In the rows, zero is written as 128.
Each row has a class, written after it.
[96, 144, 83, 110, 119, 127, 124, 136, 195, 154, 142, 92, 130, 184, 126, 164, 102, 92, 105, 156, 139, 104, 92, 130, 122, 109, 102, 158, 80, 124, 92, 95, 155, 146, 97, 186, 97]
Puruz
[130, 123, 138, 137, 131, 137, 136, 120, 110, 107, 136, 119, 130, 129, 137, 141, 130, 117, 115, 132, 130, 114, 114, 123, 157, 123, 121, 141, 127, 136, 134, 135, 118, 136, 138, 136, 137]
vamiz
[142, 115, 136, 149, 163, 120, 137, 122, 135, 184, 131, 124, 166, 55, 154, 177, 135, 182, 145, 123, 147, 115, 179, 148, 160, 156, 132, 108, 120, 77, 131, 153, 123, 138, 129, 93, 139]
fuz
[121, 133, 137, 113, 116, 141, 138, 139, 133, 116, 147, 126, 105, 123, 141, 141, 139, 150, 117, 130, 130, 157, 118, 138, 119, 103, 115, 136, 120, 113, 132, 132, 75, 130, 115, 107, 142]
luviv
[138, 126, 136, 130, 132, 135, 134, 117, 112, 114, 141, 119, 123, 143, 132, 149, 117, 117, 114, 118, 135, 135, 119, 129, 150, 123, 116, 139, 128, 131, 140, 134, 117, 134, 132, 128, 125]
fuz
[131, 139, 165, 85, 139, 138, 105, 119, 109, 99, 148, 144, 85, 123, 177, 155, 153, 100, 121, 161, 98, 75, 128, 137, 154, 125, 126, 127, 111, 82, 115, 113, 155, 116, 128, 58, 123]
kog
[127, 176, 114, 143, 123, 127, 172, 150, 76, 47, 168, 129, 76, 177, 94, 121, 119, 133, 74, 74, 122, 164, 94, 134, 152, 129, 108, 169, 127, 100, 164, 141, 99, 121, 122, 54, 95]
luviv
[130, 158, 182, 78, 125, 94, 82, 125, 81, 80, 125, 165, 110, 142, 96, 104, 116, 99, 131, 139, 72, 141, 113, 149, 72, 76, 129, 173, 99, 115, 130, 98, 149, 143, 177, 78, 158]
Nas
[160, 91, 149, 160, 164, 82, 117, 151, 88, 188, 143, 172, 170, 174, 151, 124, 130, 105, 148, 153, 102, 32, 193, 126, 138, 144, 141, 106, 114, 99, 104, 152, 169, 142, 165, 81, 157]
dobof
[130, 129, 135, 117, 123, 189, 138, 95, 49, 65, 183, 106, 70, 116, 178, 178, 164, 103, 110, 125, 153, 153, 115, 136, 187, 104, 99, 122, 160, 129, 146, 153, 82, 117, 118, 70, 109]
kog
[106, 160, 122, 132, 163, 156, 93, 122, 133, 161, 127, 95, 112, 116, 92, 118, 84, 106, 150, 104, 142, 191, 107, 130, 139, 150, 86, 130, 149, 169, 173, 160, 108, 87, 110, 135, 101]
vamiz
[92, 148, 133, 154, 133, 119, 158, 128, 14, 88, 112, 110, 104, 103, 181, 131, 148, 136, 185, 96, 155, 102, 148, 68, 203, 151, 105, 136, 152, 227, 157, 168, 51, 72, 106, 159, 107]
vamiz
[108, 129, 144, 119, 167, 145, 126, 128, 151, 125, 183, 128, 49, 160, 140, 202, 117, 114, 76, 119, 119, 125, 92, 138, 104, 141, 117, 96, 78, 57, 130, 165, 138, 109, 117, 146, 53]
fid
[143, 148, 131, 120, 128, 132, 138, 135, 156, 155, 105, 137, 101, 87, 99, 56, 111, 161, 140, 120, 100, 186, 103, 108, 129, 164, 120, 139, 130, 107, 176, 141, 157, 85, 109, 115, 115]
kog
[110, 155, 134, 112, 143, 108, 124, 126, 87, 66, 125, 158, 132, 140, 117, 152, 80, 117, 145, 71, 104, 138, 148, 146, 133, 146, 150, 102, 166, 134, 171, 136, 129, 104, 106, 29, 121]
vop
[122, 117, 137, 128, 126, 138, 123, 125, 99, 107, 150, 112, 131, 152, 144, 157, 128, 102, 109, 134, 126, 123, 105, 130, 144, 114, 119, 144, 124, 135, 129, 139, 106, 136, 139, 139, 133]
vamiz
[128, 186, 146, 132, 127, 131, 132, 137, 79, 100, 141, 151, 48, 140, 87, 32, 134, 118, 138, 100, 105, 207, 80, 143, 118, 140, 115, 160, 122, 129, 164, 153, 120, 108, 140, 112, 116]
vop
[119, 113, 139, 129, 132, 132, 135, 116, 110, 106, 147, 126, 123, 154, 150, 156, 133, 107, 105, 123, 126, 128, 113, 127, 139, 124, 123, 127, 133, 132, 128, 136, 116, 142, 139, 136, 122]
Puruz
[113, 190, 143, 102, 106, 130, 134, 133, 53, 36, 104, 149, 104, 136, 166, 153, 164, 133, 143, 77, 114, 139, 128, 193, 109, 116, 125, 163, 121, 182, 159, 88, 76, 171, 100, 76, 145]
luviv
[116, 143, 139, 142, 143, 116, 169, 128, 65, 104, 143, 176, 101, 103, 182, 118, 161, 139, 168, 86, 126, 80, 182, 146, 172, 182, 156, 86, 142, 122, 161, 146, 102, 114, 117, 72, 158]
vamiz
[124, 139, 144, 114, 123, 143, 123, 130, 117, 111, 133, 121, 107, 116, 141, 142, 135, 145, 127, 121, 129, 158, 111, 148, 115, 103, 117, 129, 124, 126, 131, 140, 76, 134, 124, 128, 133]
vop
[129, 138, 141, 112, 147, 131, 134, 123, 147, 144, 125, 152, 144, 49, 150, 127, 173, 178, 176, 116, 153, 115, 184, 144, 152, 130, 143, 79, 119, 129, 114, 117, 123, 157, 132, 96, 180]
Puruz
[130, 155, 163, 71, 135, 144, 91, 122, 125, 95, 98, 117, 97, 108, 118, 127, 135, 147, 137, 133, 98, 174, 86, 148, 87, 56, 87, 162, 84, 137, 151, 90, 121, 156, 133, 155, 127]
dobof
[163, 107, 151, 119, 131, 125, 112, 114, 99, 152, 120, 106, 125, 117, 129, 130, 123, 108, 142, 155, 104, 139, 108, 144, 106, 107, 93, 152, 109, 155, 126, 126, 140, 117, 141, 107, 124]
kog
[131, 75, 137, 155, 158, 103, 105, 125, 151, 169, 158, 122, 154, 201, 164, 136, 141, 68, 126, 159, 141, 108, 134, 147, 140, 153, 138, 94, 162, 169, 105, 153, 152, 140, 166, 146, 143]
luviv
[122, 136, 147, 116, 122, 136, 127, 129, 126, 114, 123, 133, 118, 105, 134, 141, 137, 147, 131, 119, 133, 159, 128, 148, 103, 96, 119, 124, 128, 123, 137, 123, 79, 141, 131, 118, 146]
Nas
[126, 147, 128, 143, 164, 101, 113, 147, 149, 179, 109, 130, 134, 56, 125, 153, 109, 167, 172, 155, 125, 106, 182, 115, 146, 131, 129, 115, 108, 117, 109, 154, 147, 110, 110, 82, 119]
Puruz
[153, 142, 150, 140, 122, 135, 138, 122, 100, 107, 162, 123, 86, 95, 149, 119, 154, 146, 134, 143, 119, 154, 115, 104, 174, 97, 88, 141, 132, 151, 138, 160, 102, 131, 138, 79, 140]
vop
[122, 168, 106, 96, 138, 109, 82, 118, 170, 140, 87, 120, 144, 108, 105, 77, 102, 127, 117, 143, 108, 116, 130, 172, 100, 140, 131, 176, 129, 127, 133, 69, 147, 146, 132, 145, 129]
vamiz
[121, 131, 139, 123, 126, 145, 131, 134, 141, 117, 142, 129, 103, 112, 134, 129, 133, 151, 125, 119, 133, 161, 111, 141, 107, 98, 125, 124, 126, 118, 130, 131, 76, 136, 124, 128, 140]
fid
[129, 129, 130, 133, 124, 143, 145, 116, 103, 97, 143, 118, 114, 151, 145, 151, 134, 111, 110, 119, 137, 137, 100, 129, 147, 116, 106, 147, 127, 144, 143, 134, 119, 139, 130, 122, 120]
kog
[99, 149, 145, 118, 97, 116, 85, 139, 124, 121, 137, 162, 90, 180, 76, 58, 164, 85, 143, 105, 84, 187, 76, 137, 41, 118, 141, 147, 100, 117, 108, 107, 156, 179, 151, 214, 119]
dobof
[126, 135, 205, 98, 145, 94, 54, 134, 83, 148, 150, 210, 78, 189, 163, 26, 199, 33, 142, 171, 46, 147, 101, 134, 78, 137, 134, 144, 132, 165, 110, 113, 181, 162, 167, 116, 136]
fid
[132, 126, 143, 135, 137, 140, 127, 124, 104, 115, 144, 119, 129, 150, 141, 142, 125, 117, 114, 115, 134, 132, 112, 124, 146, 124, 114, 134, 130, 147, 132, 140, 109, 129, 135, 123, 129]
fid
[123, 122, 161, 100, 118, 97, 109, 153, 95, 126, 133, 106, 171, 157, 187, 156, 149, 101, 140, 136, 132, 129, 161, 109, 147, 153, 123, 143, 137, 187, 111, 162, 101, 104, 142, 93, 120]
fid
[143, 176, 135, 114, 48, 140, 160, 166, 57, 54, 112, 137, 73, 158, 100, 50, 137, 122, 138, 130, 89, 176, 84, 99, 140, 95, 102, 216, 115, 141, 151, 129, 96, 111, 110, 94, 118]
dobof
[170, 145, 143, 166, 150, 123, 146, 111, 55, 125, 116, 157, 122, 83, 118, 15, 163, 147, 158, 108, 124, 119, 157, 119, 165, 133, 132, 132, 139, 122, 148, 113, 126, 133, 157, 73, 173]
mit
[117, 132, 147, 136, 110, 169, 137, 106, 53, 63, 165, 138, 58, 115, 139, 160, 142, 140, 126, 74, 106, 150, 127, 101, 162, 133, 127, 97, 164, 90, 158, 167, 73, 110, 106, 106, 104]
Puruz
[151, 184, 146, 133, 147, 150, 113, 138, 119, 159, 113, 133, 127, 95, 73, 27, 133, 115, 174, 108, 119, 163, 131, 102, 111, 130, 80, 160, 122, 167, 150, 123, 122, 132, 120, 111, 129]
fuz
[153, 161, 125, 123, 124, 157, 116, 107, 84, 118, 126, 138, 91, 107, 128, 93, 143, 141, 132, 103, 108, 132, 153, 148, 161, 148, 137, 114, 125, 97, 135, 111, 112, 135, 105, 72, 126]
mit
[120, 139, 134, 134, 138, 139, 136, 113, 117, 109, 141, 118, 119, 144, 134, 143, 136, 112, 112, 115, 141, 132, 105, 132, 144, 119, 120, 137, 123, 128, 128, 127, 118, 146, 139, 128, 122]
mit
[96, 163, 119, 128, 108, 134, 118, 115, 150, 78, 109, 106, 78, 124, 147, 194, 135, 147, 129, 108, 125, 115, 87, 141, 110, 86, 119, 150, 100, 126, 129, 95, 125, 160, 98, 211, 112]
kog
[132, 122, 145, 119, 125, 134, 137, 140, 116, 83, 178, 164, 56, 189, 140, 120, 158, 91, 97, 154, 116, 107, 107, 112, 123, 121, 140, 117, 110, 113, 121, 156, 147, 129, 146, 138, 108]
luviv
[156, 160, 161, 142, 161, 81, 102, 127, 67, 198, 120, 168, 114, 118, 131, 21, 136, 91, 178, 147, 95, 86, 193, 119, 117, 162, 113, 148, 112, 148, 124, 129, 168, 101, 156, 107, 164]
dobof
[124, 125, 143, 131, 132, 137, 134, 118, 106, 112, 138, 109, 124, 151, 145, 148, 136, 111, 113, 116, 137, 136, 102, 127, 147, 124, 121, 134, 120, 124, 129, 135, 113, 129, 140, 130, 124]
mit
[118, 78, 102, 136, 149, 118, 121, 147, 143, 174, 144, 96, 197, 170, 128, 146, 121, 105, 121, 131, 141, 134, 74, 159, 134, 148, 137, 109, 116, 136, 101, 115, 160, 134, 151, 131, 135]
Puruz
[174, 183, 154, 101, 138, 118, 132, 164, 99, 167, 115, 115, 101, 119, 58, 56, 116, 134, 159, 133, 106, 159, 127, 107, 140, 143, 89, 189, 101, 131, 136, 161, 167, 74, 131, 103, 96]
fuz
[144, 122, 132, 120, 130, 87, 94, 137, 170, 141, 114, 128, 133, 149, 92, 69, 127, 109, 121, 137, 113, 149, 122, 122, 82, 118, 127, 128, 131, 123, 126, 100, 176, 127, 160, 161, 127]
Nas
[115, 186, 141, 94, 108, 154, 96, 139, 94, 120, 116, 121, 83, 142, 113, 96, 167, 126, 163, 133, 109, 165, 91, 146, 120, 88, 84, 180, 69, 144, 116, 92, 105, 158, 96, 140, 120]
luviv
[119, 140, 143, 108, 120, 136, 120, 136, 137, 115, 136, 122, 98, 125, 135, 140, 131, 139, 126, 131, 126, 148, 121, 138, 111, 107, 119, 134, 120, 123, 126, 129, 87, 118, 117, 123, 139]
luviv
[123, 113, 129, 146, 153, 93, 122, 135, 169, 164, 123, 164, 111, 105, 122, 137, 111, 156, 147, 140, 109, 103, 146, 122, 111, 131, 159, 96, 133, 90, 123, 144, 170, 121, 127, 132, 132]
kog
[125, 128, 131, 129, 128, 133, 140, 132, 105, 109, 143, 122, 127, 157, 142, 154, 124, 114, 99, 124, 130, 137, 115, 134, 140, 124, 118, 143, 119, 122, 135, 140, 120, 135, 135, 124, 119]
dobof
[136, 75, 134, 121, 123, 126, 123, 123, 187, 176, 130, 97, 203, 104, 138, 155, 138, 119, 125, 169, 174, 131, 138, 132, 106, 123, 113, 138, 143, 131, 100, 147, 125, 141, 171, 131, 138]
kog
[129, 136, 140, 124, 126, 141, 134, 115, 99, 90, 145, 111, 114, 146, 136, 146, 125, 120, 110, 115, 130, 140, 94, 128, 153, 116, 109, 139, 120, 133, 137, 137, 112, 128, 134, 127, 125]
vop
[119, 135, 136, 105, 113, 139, 135, 133, 125, 102, 131, 126, 108, 112, 154, 147, 136, 141, 124, 124, 135, 150, 123, 144, 114, 105, 127, 135, 130, 121, 133, 126, 78, 125, 119, 105, 138]
kog
[162, 118, 138, 154, 196, 113, 158, 149, 125, 203, 142, 126, 189, 93, 146, 142, 136, 140, 149, 135, 141, 110, 166, 151, 170, 158, 117, 111, 114, 105, 135, 153, 166, 129, 129, 42, 140]
fuz
[136, 148, 136, 126, 124, 161, 149, 124, 106, 100, 136, 93, 67, 80, 138, 152, 141, 156, 137, 119, 143, 132, 124, 111, 169, 126, 106, 116, 100, 126, 124, 151, 96, 90, 110, 128, 104]
Puruz
[141, 117, 147, 151, 146, 134, 129, 108, 84, 132, 146, 154, 120, 142, 152, 94, 153, 95, 124, 117, 104, 134, 123, 118, 138, 150, 112, 127, 174, 143, 161, 143, 134, 141, 137, 102, 123]
kog
[109, 140, 113, 156, 154, 162, 107, 93, 151, 118, 135, 153, 112, 99, 92, 64, 83, 132, 124, 77, 139, 173, 131, 148, 96, 148, 146, 92, 189, 129, 171, 124, 73, 133, 130, 118, 143]
fid
[113, 187, 127, 92, 75, 153, 102, 136, 59, 94, 85, 125, 101, 136, 115, 122, 117, 133, 162, 111, 111, 145, 144, 132, 108, 73, 107, 180, 86, 130, 126, 90, 67, 136, 72, 149, 132]
dobof
[68, 138, 130, 115, 96, 125, 118, 124, 129, 157, 94, 100, 167, 115, 207, 158, 141, 112, 156, 112, 173, 103, 134, 127, 126, 187, 136, 133, 158, 206, 108, 106, 75, 79, 94, 214, 171]
luviv
[117, 160, 127, 178, 133, 140, 142, 103, 82, 120, 120, 83, 116, 118, 169, 174, 141, 147, 145, 67, 178, 126, 157, 125, 187, 160, 91, 134, 132, 178, 146, 154, 69, 125, 109, 174, 111]
fid
[122, 134, 142, 130, 127, 139, 135, 110, 110, 108, 136, 118, 118, 152, 137, 140, 136, 107, 122, 115, 130, 139, 100, 124, 143, 113, 114, 140, 123, 140, 132, 127, 115, 145, 133, 134, 127]
mit
[132, 94, 126, 129, 102, 112, 97, 125, 117, 91, 122, 100, 130, 165, 112, 150, 127, 142, 135, 97, 126, 154, 115, 155, 62, 74, 148, 120, 139, 153, 111, 121, 84, 162, 156, 213, 128]
fid
[123, 132, 139, 117, 120, 145, 135, 130, 126, 112, 137, 122, 107, 121, 142, 146, 137, 143, 119, 121, 133, 157, 111, 142, 123, 97, 125, 130, 126, 108, 130, 132, 74, 137, 127, 105, 137]
mit
[154, 149, 122, 133, 167, 165, 155, 127, 111, 147, 180, 97, 99, 143, 163, 145, 153, 85, 109, 135, 176, 156, 118, 128, 200, 141, 63, 132, 138, 163, 162, 163, 147, 109, 114, 93, 97]
fuz
[127, 111, 143, 102, 89, 146, 103, 119, 129, 129, 134, 72, 127, 153, 134, 158, 131, 108, 119, 141, 129, 137, 101, 113, 137, 116, 129, 137, 117, 124, 79, 131, 101, 109, 134, 175, 121]
mit
[125, 123, 140, 132, 124, 134, 139, 125, 116, 102, 146, 127, 121, 165, 137, 142, 138, 113, 111, 127, 125, 130, 100, 115, 147, 120, 112, 140, 121, 144, 131, 131, 121, 140, 127, 131, 129]
luviv
[95, 127, 95, 131, 107, 131, 97, 117, 221, 134, 141, 108, 149, 161, 100, 130, 125, 105, 100, 122, 141, 183, 76, 157, 81, 120, 145, 135, 102, 90, 111, 98, 148, 196, 143, 182, 119]
mit
[141, 134, 151, 124, 128, 112, 94, 111, 92, 70, 142, 140, 86, 145, 100, 136, 116, 82, 142, 111, 106, 123, 123, 129, 119, 108, 149, 115, 134, 130, 124, 115, 181, 119, 144, 121, 127]
fuz
[159, 114, 161, 100, 114, 136, 132, 135, 119, 142, 135, 143, 124, 93, 93, 112, 132, 133, 121, 158, 112, 167, 132, 123, 127, 156, 125, 139, 128, 106, 118, 164, 144, 90, 137, 47, 108]
luviv
[141, 126, 139, 142, 128, 142, 144, 116, 103, 125, 142, 120, 119, 135, 138, 142, 121, 114, 126, 123, 133, 130, 120, 119, 163, 127, 111, 137, 122, 136, 136, 138, 116, 127, 121, 124, 129]
fuz
[127, 146, 114, 119, 143, 117, 108, 141, 119, 135, 106, 102, 151, 132, 140, 124, 123, 130, 133, 122, 151, 130, 141, 143, 125, 134, 127, 142, 106, 121, 140, 122, 124, 118, 134, 117, 116]
mit
[111, 118, 165, 129, 148, 155, 146, 144, 113, 137, 138, 109, 84, 123, 196, 155, 165, 104, 123, 185, 121, 98, 78, 95, 171, 131, 127, 128, 125, 105, 109, 164, 131, 79, 111, 153, 95]
mit
[139, 128, 104, 125, 165, 124, 125, 125, 182, 161, 156, 119, 129, 134, 153, 169, 106, 123, 101, 159, 123, 105, 124, 160, 181, 139, 115, 110, 112, 102, 129, 114, 191, 135, 120, 65, 128]
dobof
[158, 155, 123, 123, 140, 145, 128, 104, 131, 126, 162, 162, 71, 147, 97, 82, 130, 101, 114, 132, 89, 144, 112, 126, 135, 100, 96, 147, 146, 104, 160, 106, 181, 166, 107, 113, 111]
fuz
